Below is a small trained network, with its code and all its weights. Each question gives an input and a class and asks what happens when units are switched off, that is, made to give their printed mean instead of their output.

import numpy as np


def w(rows, s, z=0):
    codes = np.array(rows[::2]) - 128.0
    scale = np.full(codes.shape[1], s)
    scale[-1] = z or s
    return codes * scale


def norm(h):
    return h / np.sqrt((h * h).mean(-1, keepdims=True) + 1e-5)


def f(y):
    return y / 2 * (1 + np.tanh(0.7978845608 * (y + 0.044715 * y**3)))


def log_softmax(a):
    a = a - a.max(-1, keepdims=True)
    return a - np.log(np.exp(a).sum(-1, keepdims=True))


def net(x, mask):
    res = np.array(x, float).reshape(1, 8) / 4 @ E
    u = 0
    for l in range(4):
        y = f(norm(res) @ A[l][:, :-1].T + A[l][:, -1])
        res = res + np.where(mask[u : u + 10], y, B[l][:, -1]) @ B[l][:, :-1]
        u += 10
    return log_softmax(norm(res)[-1] @ U[:, :-1].T + U[:, -1])


A, B = {}, {}
E = w([
[4,123,143],'x0',
[112,34,59],'x1',
[66,244,17],'x2',
[110,132,226],'x3',
[168,222,202],'x4',
[253,110,89],'x5',
[138,173,154],'x6',
[1,116,59],'x7',
],0.0053)
A[0] = w([
[165,145,95,64],'0.n1',
[153,7,179,1],'0.n2',
[185,216,146,38],'0.n3',
[136,171,141,87],'0.n4',
[86,67,127,147],'0.n5',
[113,144,99,113],'0.n6',
[63,131,90,109],'0.n7',
[174,123,64,218],'0.n8',
[151,103,69,33],'0.n9',
[185,210,132,38],'0.n10',
],0.011,0.0023)
B[0] = w([
[144,125,194,134],'0.n1',
[185,24,41,253],'0.n2',
[214,151,124,215],'0.n3',
[141,174,111,139],'0.n4',
[190,162,127,222],'0.n5',
[147,135,103,150],'0.n6',
[129,117,60,240],'0.n7',
[151,230,115,238],'0.n8',
[112,159,155,158],'0.n9',
[254,132,140,199],'0.n10',
],0.0069,0.0028)
A[1] = w([
[118,182,117,89],'1.n1',
[106,118,148,101],'1.n2',
[43,144,101,64],'1.n3',
[99,50,155,46],'1.n4',
[51,110,168,173],'1.n5',
[128,96,247,76],'1.n6',
[122,169,112,5],'1.n7',
[145,161,146,80],'1.n8',
[99,145,16,127],'1.n9',
[127,139,171,114],'1.n10',
],0.011,0.0021)
B[1] = w([
[153,20,117,147],'1.n1',
[128,161,140,119],'1.n2',
[141,153,80,190],'1.n3',
[175,108,191,145],'1.n4',
[174,229,164,162],'1.n5',
[2,223,65,163],'1.n6',
[127,86,133,125],'1.n7',
[171,137,115,134],'1.n8',
[181,170,85,253],'1.n9',
[97,200,149,128],'1.n10',
],0.006,0.0049)
A[2] = w([
[144,93,221,135],'2.n1',
[136,146,182,233],'2.n2',
[209,167,89,251],'2.n3',
[122,177,188,188],'2.n4',
[121,114,171,213],'2.n5',
[122,117,87,136],'2.n6',
[129,84,158,131],'2.n7',
[250,177,73,246],'2.n8',
[92,162,127,46],'2.n9',
[199,159,113,145],'2.n10',
],0.013,0.0028)
B[2] = w([
[148,124,55,143],'2.n1',
[254,123,101,147],'2.n2',
[25,79,185,213],'2.n3',
[203,180,117,152],'2.n4',
[223,124,75,133],'2.n5',
[58,140,74,145],'2.n6',
[222,58,44,130],'2.n7',
[64,58,196,245],'2.n8',
[166,133,84,132],'2.n9',
[102,107,233,175],'2.n10',
],0.0077,0.012)
A[3] = w([
[95,118,199,77],'3.n1',
[110,138,179,172],'3.n2',
[246,89,103,254],'3.n3',
[117,136,182,191],'3.n4',
[115,101,131,113],'3.n5',
[141,146,151,222],'3.n6',
[195,98,93,167],'3.n7',
[130,204,173,164],'3.n8',
[85,94,61,98],'3.n9',
[168,153,96,98],'3.n10',
],0.012,0.0017)
B[3] = w([
[164,136,203,230],'3.n1',
[231,201,140,202],'3.n2',
[152,151,14,244],'3.n3',
[165,149,114,210],'3.n4',
[111,169,93,163],'3.n5',
[178,179,119,164],'3.n6',
[124,109,49,165],'3.n7',
[170,124,2,211],'3.n8',
[57,202,245,252],'3.n9',
[27,184,132,118],'3.n10',
],0.0064,0.0033)
U = w([
[176,127,126,3],'0',
[113,82,166,186],'1',
[185,136,199,119],'2',
[109,137,117,111],'3',
[63,102,143,135],'4',
[136,57,75,174],'5',
[135,211,115,128],'6',
[6,153,84,122],'7',
],0.021,0.005)

Each question gives the input, the list of numbers given to net, and the class t.
The units are the neurons (one row each of A and B). Each row of codes is followed by its name. A weight is (code - 128) times the scale printed after its matrix; where a second scale follows, it is the last column's (A, B and U).
mask holds one flag per neuron, layer by layer. A switched-off neuron (its flag False) gives its mean, the last column of its row in B, instead of its output. The means were averaged over made-up inputs and are rounded, as every weight is.
A unit's drop is (log p(t) with every unit on - log p(t) with that unit switched off) / (log p(t) with every unit on - log p(t) with every unit switched off).
The circuit of an input: a set's keep is (log p(t) with only the set's units on - log p(t) with every unit switched off) / (log p(t) with every unit on - log p(t) with every unit switched off). Starting from the 12 units with the biggest drops (on a tie, the unit counted first), units are removed one at a time, each time the one whose removal leaves the highest keep (on an exact tie, the one counted first), for as long as the keep stays at least 0.8.
units of the circuit, in order: the units of the circuit, biggest drop first
top k neurons: the k neurons with the biggest drops, biggest first
k most important neurons of layer l: the k neurons of layer l with the biggest drops, biggest first
drop of u: that unit's drop, to one decimal
input [1,-6,6,-6,3,2,-6,1], class 1: top neuron : 2.n8
input [-3,0,-5,2,-5,-4,-4,7], class 5: units of the circuit, in order : 2.n3, 2.n8
input [-3,3,-6,-1,4,0,-4,-7], class 5: units of the circuit, in order : 0.n2, 3.n3
input [-5,-1,-8,3,-4,7,1,-6], class 5: top 2 neurons : 0.n2, 3.n3
input [8,8,-8,3,0,-3,4,5], class 5: 2 most important neurons of layer 1 : 1.n4, 1.n5
input [5,5,-5,4,2,-8,5,-5], class 6: top 3 neurons : 1.n6, 2.n8, 1.n5
input [-2,-8,-2,7,-4,-6,5,-7], class 6: top 2 neurons : 1.n6, 2.n8
input [-3,5,-4,1,8,-2,3,5], class 6: top 2 neurons : 0.n7, 1.n6
input [2,-8,-3,-8,2,0,7,5], class 1: top 2 neurons : 2.n8, 2.n3
input [7,-2,-4,-4,-2,-4,2,-8], class 5: 2 most important neurons of layer 0 : 0.n2, 0.n8
input [5,3,-7,4,8,6,8,-8], class 0: 2 most important neurons of layer 3 : 3.n3, 3.n9
input [-5,5,5,2,-1,7,5,7], class 7: 2 most important neurons of layer 2 : 2.n6, 2.n2
input [-6,-8,2,-1,-5,-8,8,1], class 2: 2 most important neurons of layer 0 : 0.n2, 0.n7
input [-7,-6,-2,-5,0,6,-7,-4], class 1: units of the circuit, in order : 2.n8
input [-1,-6,5,1,-4,-2,-4,-3], class 2: 3 most important neurons of layer 0 : 0.n10, 0.n3, 0.n2
input [0,-8,4,-4,5,3,-3,5], class 1: drop of 1.n1 : 0.1
input [8,-2,1,3,-5,-2,-1,-4], class 6: drop of 1.n5 : 0.4
input [2,-3,-6,3,-4,1,5,-7], class 5: drop of 0.n2 : 0.2
